[[125 134 125 130 131 138 128 132 128 129 104 123 132 131 135 131]
 [136 120 130 127 122 125 128 131 133 132 120 129 129 127 127 121]
 [134 124 133 124 130 134 129 134 129 134  99 126 137 130 129 123]
 [129 127 126 130 125 127 128 129 130 128 126 128 127 128 130 127]
 [134 123 135 123 130 129 129 130 127 132 117 128 135 129 125 123]] --> 136

[[140 147 118 118 118 119 135 146 123 110]
 [131 121 138 146 151 123 138 115 128 150]
 [149 144 126 139 138 106 141 129 107 112]
 [131 121 138 145 149 124 137 116 128 149]
 [130 120 147 151 137 140 108 106 114 111]
 [115 117 137 126 126 153 120 128 151 149]
 [126 137 124 113 110 143 122 145 139 118]
 [129 139 121 113 111 137 126 147 137 117]
 [135 129 133 140 146 119 143 124 127 144]
 [126 132 123 119 129 131 144 143 148 154]
 [135 140 119 120 131 119 151 147 139 145]] --> 131

[[109 135 116 128 142 118 121]
 [128 122 112 152 116 123 148]
 [115 132 116 127 142 118 121]
 [118 107 145 138 113 104 109]
 [124 135 141 103 134 128 109]
 [141 123 142 123 120 142 129]
 [144 129 136 126 120 141 134]
 [118 135 113 130 137 122 133]
 [128 144 120 114 143 145 132]
 [130 141 109 124 140 148 140]
 [142 123 125 138 119 139 146]] --> 128

[[115 128 111 134 135 125]
 [148 124 116 138 133 110]
 [132 120 105 137 130 147]
 [149 124 109 136 130 125]
 [138 117 105 129 128 153]
 [118 117 130 133 134 102]
 [140 118 103 129 124 140]] --> 148

[[140 116 151 145 149 116 134 121 117]
 [117 143 112 118 109 129 127 143 137]
 [133 148 122 121 118 117 139 136 136]
 [120 147 111 116 109 125 130 143 139]
 [141 141 137 132 130 113 141 130 128]
 [138 146 128 126 123 115 140 133 133]] --> 117

[[149 133 113 143 128 132 130]
 [104 115 144 119 144 123 116]
 [126 129 129 139 139 127 125]
 [152 136 111 142 129 133 133]
 [149 135 114 128 110 132 136]
 [130 129 126 141 141 128 125]
 [147 131 115 144 135 131 130]
 [117 125 136 135 153 125 121]
 [104 117 144 116 136 123 124]
 [124 134 131 117 115 128 131]
 [138 134 121 121 102 130 137]
 [153 140 111 135 122 133 136]] --> 104

[[131 109 123 122 127 116 132 127 120 124 151 124 125 124]
 [133 132 127 131 126 129 133 120 128 140 113 134 126 130]
 [132 118 133 117 103 131 130 123 125 117 145 129 134 124]
 [118 132 124 138 134 129 131 119 130 127 124 126 120 135]
 [123 133 124 146 153 118 125 114 121 120 108 124 137 129]
 [135 139 130 113 129 122 127 129 125 134 105 133 129 115]
 [132 128 129 141 141 127 131 133 128 135 123 124 123 140]
 [118 113 122 118 113 123 131 143 124 129 106 133 121 128]
 [127 123 127 116 138 126 126 118 132 130 124 129 132 129]
 [131 130 129 123 118 115 128 126 129 140 156 133 123 133]
 [134 118 123 118 127 121 126 119 126 124 101 128 126 135]
 [130 127 124 125 104 133 134 128 126 134 134 121 124 126]] --> 133

[[130 132 132 120 134 123 127 128 123 126 147 138 129 130 136 147]
 [125 139 132 139 134 123 128 139 117 126 144 131 130 130 146 138]
 [113 124 132 129 134 130 128 132 123 126 144 127 129 134 129 115]
 [121 134 132 142 134 129 126 131 123 121 144 124 129 132 129 127]
 [120 120 123 129 134 138 128 133 123 122 104 138 127 119 129 125]
 [129 132 132 129 134 122 132 141 118 129 150 140 129 134 141 147]] --> 125
---
[[135 117 141 136 155 148]
 [133 122 129 133 149 141]] -> 135, 141

[[108 141 115 124 115 135]
 [121 145 118 135 106 133]] -> 108, 133

[[107 115 157 129 141 125 131]
 [121 121 113 129 128 125 124]
 [119 115 127 128 137 125 126]] -> 107, 126

[[117 142 131 102 140 138]
 [144 134 101 128 134 131]
 [127 145 132 117 121 134]] -> 117, 134

[ 99 114 118 133] -> 99, 133

[153 130 140 120 144 118] -> 153, 118

[[149 134 126 129]
 [121 138 127 130]] -> 149, 130

[[142 129 132 126 155 125]
 [142 126 132 126 152 126]] -> 142, 126

[133 130 146 106 122 131] -> 133, 131

[[147 128 108 128]
 [125 120 131 149]
 [133 157 116 146]] -> 147, 146
---
[[111 143 117 150 143 119 127]
 [147 136 124 109 110 133 105]
 [148 132 134 142 112 143 130]] -> 127

[[142 132 141 125 124]
 [136 126 110 122 151]
 [138 130 134 143 124]] -> 124

[[131 125 122 130 121]
 [110 119 112 100 148]
 [118 122 110 109 134]] -> 121

[[136 143 130 155 127 119 119]
 [113 122 139 140 104 137 132]
 [121 131 141 156 116 123 128]] -> 119

[[137 132 121 131 137 126 122]
 [123 128 136 126 153 150 111]
 [122 117 145 133 126 121 120]] -> 122

[[116 123 122 131 116 131 132]
 [128 129 129 123 125 127 117]
 [131 121 114 108 122 133 150]] -> 132

[[126 134 125 126 130 134 123]
 [136 104 126 114 126 136 132]
 [125 129 126 123 132 133 127]] -> 123

[[123 115 125 128 133 140]
 [111 138 121 126 123 119]
 [146 106 132 141 130 141]] -> 140

[[132 116 116 108 131 112 138]
 [150 113 130 144 135 143 139]
 [127 148 122 124 135 137 113]] -> 138

[[123 116 105 155 114 132]
 [127 126 127 129 127 130]
 [125 118 105 158 114 129]] -> 132
---
[[124 129 123 121 135 132 126]
 [123 138 123 125 133 132 127]
 [126 131 126 128 140 130 127]
 [125 133 135 133 132 128 130]
 [122 130 128 130 124 119 118]
 [125 122 135 130 129 133 126]
 [132 131 126 138 122 132 140]
 [125 127 136 123 133 135 131]
 [154 137 114 119 151 135 113]] Out: 127

[[121 145 115 129 143 142 125 129 112]
 [148 131 125 138 144 141 138 158 125]
 [124 132 126 127 149 151 142 132 118]
 [143 139 118 139 120 119 112 135 115]
 [126 120 132 123 116 111 123 124 136]
 [121 129 128 124 144 142 140 135 130]
 [109 139 112 128 119 124 113 103 114]] Out: 125

[[145 121 128 132 135 144 127 131 123 121 142 120 127 118]
 [137 145 124 135 130 122 125 131 128 125 124 130 124 130]
 [122 130 131 130 117 130 125 125 129 138 134 140 129 131]
 [140 123 125 119 147 129 126 126 131 100 124 118 138 125]
 [128 127 136 130 123 121 124 115 127 124 134 143 130 125]
 [142 140 133 133 127 135 130 133 117 128 116 124 136 122]
 [130 129 128 124 133 130 125 138 132 118 120 130 119 129]
 [125 133 136 126 119 132 122 145 127 129 128 128 129 136]
 [129 122 127 141 130 125 129 123 136 119 129 139 120 128]
 [134 133 122 128 138 131 126 117 135 133 115 129 120 129]
 [130 127 118 114 125 128 136 139 131 142 134 135 133 124]
 [127 129 121 129 125 126 129 138 126 116 133 133 137 123]] Out: 130

[[137 124 124 110 127 129 129 127 136 131 127 124 127]
 [137 124 123 110 128 128 127 127 133 130 130 127 128]
 [123 123 123 122 129 127 132 127 124 128 130 126 130]
 [147 127 121 130 125 126 142 128 131 128 132 139 131]
 [117 129 120 133 127 124 145 126 134 134 125 126 131]
 [126 121 121 134 131 125 122 126 124 129 137 129 131]
 [137 133 128 119 125 128 109 127 137 129 128 134 124]
 [130 122 120 113 127 133 128 131 137 132 125 126 133]
 [155 128 128 136 126 131 123 132 131 125 132 137 130]
 [154 131 128 134 127 127 125 130 136 126 131 133 127]] Out: 128

[[133 143 137 132 129 120 133 137 135 127]
 [133 119 131 143 105 133 138 123 107 147]
 [134 140 137 132 127 122 133 134 132 128]
 [121 127 131 136 127 124 123 137 127 135]
 [139 146 144 139 123 117 137 138 131 133]
 [111 107 116 129 124 138 114 130 120 138]
 [142 140 143 141 113 120 143 129 120 138]] Out: 147

[[146 124 131 116 106 125 131 152 109 121]
 [128 124 127 120 129 120 129 129 126 123]
 [128 139 131 147 124 147 125 125 132 141]
 [120 135 128 142 136 138 125 116 138 137]
 [115 140 128 152 140 146 123 109 145 144]
 [146 129 132 124 105 133 129 151 111 126]
 [125 123 126 120 133 118 129 126 129 122]
 [111 123 123 125 152 117 128 107 143 126]
 [112 122 123 123 151 114 128 109 142 124]
 [130 133 130 136 123 137 127 130 127 133]
 [120 135 128 143 135 139 125 116 138 138]
 [142 136 133 137 106 144 127 145 117 134]] Out: 123

[[129 128 120 131 133 134 140 120 137 120 125 153 126 130 128]
 [123 123 135 129 121 120 121 136 120 133 134 112 133 132 134]
 [135 128 132 124 132 129 121 130 123 133 126 115 128 123 122]
 [126 135 122 131 131 135 130 120 135 123 124 125 116 130 130]
 [125 122 126 134 125 124 135 127 131 125 135 147 137 136 136]
 [122 125 134 132 122 121 124 134 126 132 135 112 129 134 137]
 [134 130 122 127 132 131 138 120 134 123 121 153 128 126 122]] Out: 134
---
[152 131 132 124 130 116 127] → 152
[104 141 121 116 150 122] → 104
[125 138 104 126 131] → 125
[114 151 100 128 118] → 114
[117 128 124 150 114 122 128] → 117
[116 158 151 142 152] → 116
[125 157 130 113] → 125
[150 113 150 117 104] → 150
[133 127 123 105 110 135] → 133
---
[[118 108 143 123 150 128 128]
 [121 157 131 117 124 133 122]
 [139 116 125 141 129 134 128]] ⇒ 128

[[128 135 133 134]
 [140 106 129 115]
 [131 102 124 125]] ⇒ 134

[[119 126 143 120]
 [107 122 120 110]
 [156 140 136 137]] ⇒ 120

[[141 120 137 117]
 [141 120 154 132]
 [141 120 154 110]] ⇒ 117

[[133 131 104 123 124 139 129]
 [113 128 147 131 130 133 120]
 [140 137 134 125 123 127 135]] ⇒ 129

[[108 139 124 123 137 127 135]
 [142 125 121 130 123 130 122]
 [100 135 112 126 134 136 134]] ⇒ 135

[[115 109 117 153 133]
 [139 140 117 132 111]
 [141 128 104 127 146]] ⇒ 133

[[125 113 147 118]
 [126 112 142 137]
 [145 136 112 153]] ⇒ 118
---
[128 151 131 114 146] ans = 131
[117 105 132 128 120 122 121] ans = 121
[108 142 133 150 120] ans = 133
[131 133 118 107 111 123 119] ans = 119
[152 132 130 129 126] ans = 130
[116 114 148 102 145 123 101] ans = 116
[151 157 135 127 134] ans = 135
[151 128 127 142 152] ans = 142
[142 115 157 138 146] ans = 142
[120 125 107 113 157] ans = 120
